Below is a small trained network, with its code and all its weights. Each question gives an input and a target symbol and asks what happens when units are switched off, that is, made to give their printed mean instead of their output.

import numpy as np


def w(rows, s, z=0):
    codes = np.array(rows[::2]) - 128.0
    scale = np.full(codes.shape[1], s)
    scale[-1] = z or s
    return codes * scale


def f(y):
    return y / 2 * (1 + np.tanh(0.7978845608 * (y + 0.044715 * y**3)))


def softmax(a):
    e = np.exp(a - a.max(-1, keepdims=True))
    return e / e.sum(-1, keepdims=True)


def log_softmax(a):
    a = a - a.max(-1, keepdims=True)
    return a - np.log(np.exp(a).sum(-1, keepdims=True))


def net(x, mask):
    ids = ['βεζηθμπσφω'.index(c) for c in x.split()]
    T = len(ids)
    res = E[ids] + P[:T]
    u = 0
    for l in range(2):
        r = res
        for j in range(2):
            rows = slice(2 * j, 2 * j + 2)
            q, k, v = (r @ M[l][rows].T for M in (Q, K, V))
            z = softmax(np.where(np.tri(T) > 0, q @ k.T / 2**0.5, -1e9)) @ v
            o = O[l][rows]
            res = res + np.where(mask[u + j], z, o[:, -1]) @ o[:, :-1]
        u += 2
        y = f(res @ A[l][:, :-1].T + A[l][:, -1])
        res = res + np.where(mask[u : u + 8], y, B[l][:, -1]) @ B[l][:, :-1]
        u += 8
    return log_softmax(res[-1] @ U[:, :-1].T + U[:, -1])


Q, K, V, O, A, B = {}, {}, {}, {}, {}, {}
E = w([
[126,122,58,174,127,197,69,214,138],'β',
[60,116,134,137,59,155,77,28,66],'ε',
[146,96,82,236,52,81,106,153,129],'ζ',
[137,114,109,178,103,250,214,189,58],'η',
[173,116,191,220,194,195,96,149,109],'θ',
[102,181,209,131,192,104,110,143,139],'μ',
[88,214,142,122,138,113,213,88,211],'π',
[75,118,177,110,86,190,165,176,209],'σ',
[86,134,138,187,138,44,193,126,91],'φ',
[110,192,128,156,198,195,168,140,91],'ω',
],0.016)
P = w([
[212,131,42,19,88,56,161,97,89],'0',
[77,3,139,139,196,108,149,121,147],'1',
[87,53,125,130,168,116,139,97,170],'2',
[97,96,128,131,165,121,138,108,163],'3',
[99,113,119,143,155,123,129,109,157],'4',
[107,134,120,136,139,119,132,105,164],'5',
[114,151,117,140,138,127,122,120,149],'6',
[123,160,129,143,117,110,124,121,148],'7',
[125,181,127,142,130,111,121,122,140],'8',
[125,184,134,146,118,111,117,122,142],'9',
[128,195,135,148,109,106,114,126,133],'10',
],0.0061)
Q[0] = w([
[111,22,192,113,130,120,184,129,141],'0.h0',
[133,185,89,205,122,110,59,100,120],'0.h0',
[204,3,95,40,140,100,63,93,100],'0.h1',
[100,180,143,199,168,156,99,144,168],'0.h1',
],0.0074)
K[0] = w([
[220,164,139,101,102,96,145,174,117],'0.h0',
[82,61,122,70,130,141,93,42,55],'0.h0',
[235,127,96,158,229,120,202,253,148],'0.h1',
[57,127,221,180,144,180,111,58,80],'0.h1',
],0.0063)
V[0] = w([
[142,186,112,197,172,138,216,187,174],'0.h0',
[158,105,51,3,134,127,90,66,54],'0.h0',
[199,111,98,136,174,74,212,254,176],'0.h1',
[67,37,208,96,96,166,137,38,12],'0.h1',
],0.0047)
O[0] = w([
[128,66,73,163,153,124,89,102,166,204],'0.h0',
[214,255,170,171,103,118,145,170,133,2],'0.h0',
[138,127,62,48,189,152,122,64,167,28],'0.h1',
[104,151,147,206,115,114,165,192,88,220],'0.h1',
],0.0097,0.0032)
A[0] = w([
[169,121,173,150,164,137,116,158,79,145],'0.n0',
[84,122,161,152,101,112,121,69,125,170],'0.n1',
[82,86,144,80,131,156,72,69,142,59],'0.n2',
[87,105,73,135,164,121,114,79,135,151],'0.n3',
[253,115,135,130,163,174,87,87,171,69],'0.n4',
[176,187,137,122,171,130,120,136,136,112],'0.n5',
[110,201,95,116,131,142,171,79,107,209],'0.n6',
[121,138,107,138,89,186,120,116,102,251],'0.n7',
],0.011,0.0026)
B[0] = w([
[92,107,86,161,83,110,152,66,175,232],'0.n0',
[175,174,149,143,68,111,175,157,123,212],'0.n1',
[121,134,208,187,118,126,172,254,169,222],'0.n2',
[105,174,59,225,198,88,111,153,100,253],'0.n3',
[242,87,169,153,133,179,156,95,177,169],'0.n4',
[185,176,190,195,178,127,50,146,121,123],'0.n5',
[181,207,113,130,102,140,187,122,94,165],'0.n6',
[128,89,146,108,89,147,172,132,123,203],'0.n7',
],0.008,0.0062)
Q[1] = w([
[89,94,107,68,233,187,99,138,204],'1.h0',
[97,99,57,110,136,89,90,87,176],'1.h0',
[138,176,144,163,138,108,123,78,89],'1.h1',
[142,144,206,169,2,143,184,165,50],'1.h1',
],0.0094)
K[1] = w([
[93,127,143,188,170,188,129,216,153],'1.h0',
[53,129,53,254,132,78,75,166,150],'1.h0',
[177,186,120,122,130,78,137,69,106],'1.h1',
[155,158,120,18,69,131,117,93,117],'1.h1',
],0.0079)
V[1] = w([
[144,91,167,101,147,254,124,143,147],'1.h0',
[103,39,132,108,127,93,58,98,159],'1.h0',
[129,187,193,180,149,117,88,144,57],'1.h1',
[81,99,152,162,88,169,237,161,50],'1.h1',
],0.0084)
O[1] = w([
[50,166,132,213,148,141,76,55,128,130],'1.h0',
[196,110,158,211,73,109,67,161,173,40],'1.h0',
[202,191,173,205,221,180,117,88,77,141],'1.h1',
[171,124,148,78,116,115,127,2,129,254],'1.h1',
],0.009,0.0084)
A[1] = w([
[86,85,198,106,87,90,182,231,83,156],'1.n0',
[98,151,74,191,37,83,103,174,161,103],'1.n1',
[62,224,196,47,182,27,95,83,242,192],'1.n2',
[89,156,197,144,117,120,216,113,131,42],'1.n3',
[156,174,204,176,114,139,111,254,149,5],'1.n4',
[214,169,132,162,137,147,150,34,166,138],'1.n5',
[203,146,153,145,178,140,193,88,17,189],'1.n6',
[146,75,170,134,61,218,191,129,216,201],'1.n7',
],0.0066,0.003)
B[1] = w([
[144,208,115,149,178,111,154,83,159,190],'1.n0',
[103,110,171,2,103,137,49,144,184,190],'1.n1',
[96,52,181,126,153,109,165,182,40,185],'1.n2',
[136,135,87,101,65,169,72,161,127,212],'1.n3',
[180,9,110,156,144,153,97,129,16,157],'1.n4',
[152,57,139,111,26,184,205,232,162,220],'1.n5',
[135,189,107,131,183,111,37,135,162,247],'1.n6',
[116,139,157,114,132,10,96,73,133,198],'1.n7',
],0.007,0.013)
U = w([
[76,96,109,97,101,234,56,174,146,130],'β',
[148,109,186,67,128,173,98,112,123,183],'ε',
[193,48,118,104,58,74,111,166,100,146],'ζ',
[95,45,93,115,88,142,144,58,43,223],'η',
[163,104,191,184,97,174,159,106,198,195],'θ',
[128,82,208,138,155,128,98,144,17,205],'μ',
[90,109,145,114,100,178,242,215,165,64],'π',
[81,163,215,83,138,88,88,71,206,94],'σ',
[177,169,141,150,148,2,116,62,132,98],'φ',
[70,200,132,152,180,163,86,66,160,5],'ω',
],0.0063,0.0018)

Each question gives the input, a string of symbols that net reads in full, and the target symbol t.
The units are the heads (2 rows each of Q, K, V and O) and the neurons (one row each of A and B). Each row of codes is followed by its name. A weight is (code - 128) times the scale printed after its matrix; where a second scale follows, it is the last column's (O, A, B and U).
mask holds one flag per unit, layer by layer, with each layer's heads first. A switched-off unit (its flag False) gives its mean, the last column of its rows in O or B, instead of its output. The means were averaged over made-up inputs and are rounded, as every weight is.
A unit's drop is (log p(t) with every unit on - log p(t) with that unit switched off) / (log p(t) with every unit on - log p(t) with every unit switched off).
The circuit of an input: a set's keep is (log p(t) with only the set's units on - log p(t) with every unit switched off) / (log p(t) with every unit on - log p(t) with every unit switched off). Starting from the 12 units with the biggest drops (on a tie, the unit counted first), units are removed one at a time, each time the one whose removal leaves the highest keep (on an exact tie, the one counted first), for as long as the keep stays at least 0.8.
circuit, biggest first: the units of the circuit, biggest drop first
most important unit: the unit with the biggest drop
k most important neurons of layer l: the k neurons of layer l with the biggest drops, biggest first
which heads matter: for each layer, one digit per head in row order, 1 if its drop is at least 0.15 and else 0, layers parted by /
input ω η ζ ε θ μ σ, target ω: which heads matter => 11 / 11
input ζ φ φ σ π ε σ θ, target ζ: circuit, biggest first => 0.n2; 0.h1; 1.h0; 1.h1
input ζ φ σ μ π θ, target θ: which heads matter => 01 / 10
input θ ε β ζ ω β μ, target θ: most important neuron of layer 1 => 1.n5
input σ π β π η θ θ ε, target σ: 2 most important neurons of layer 1 => 1.n1; 1.n5
input β β σ σ β π ε, target β: 3 most important neurons of layer 1 => 1.n1; 1.n4; 1.n3
input ω μ ω η, target η: circuit, biggest first => 0.n7; 1.h1; 0.n3; 1.h0
input π ε σ θ φ μ β π β β, target π: circuit, biggest first => 0.h1; 1.h1
input θ φ η π β ε β, target θ: which heads matter => 11 / 11
input π ω ω σ β π ε π θ, target π: 3 most important neurons of layer 0 => 0.n2; 0.n6; 0.n0
input θ θ ε π ζ μ, target θ: 3 most important neurons of layer 0 => 0.n2; 0.n1; 0.n0
input ζ σ σ π ε φ μ σ π β, target ζ: circuit, biggest first => 0.h1; 1.h0; 1.n4
input π θ θ σ θ σ ε, target π: circuit, biggest first => 1.h1; 0.h1; 0.n2
input θ θ σ σ π ε, target θ: which heads matter => 10 / 11
input μ π ε β ω θ, target μ: most important unit => 0.h1
input β σ σ σ, target σ: 2 most important neurons of layer 1 => 1.n7; 1.n5
input θ ζ σ β θ π θ σ θ θ η, target η: 2 most important neurons of layer 0 => 0.n7; 0.n2
input η ε σ θ η μ π, target η: 4 most important neurons of layer 0 => 0.n2; 0.n3; 0.n7; 0.n6
input σ θ π ε β σ μ σ θ, target σ: 2 most important neurons of layer 0 => 0.n3; 0.n0
input β φ ω σ μ σ ε ζ π φ θ, target β: 4 most important neurons of layer 0 => 0.n2; 0.n4; 0.n0; 0.n3
input η ε σ, target η: most important unit => 1.h0
input η ζ ε β, target η: which heads matter => 01 / 11
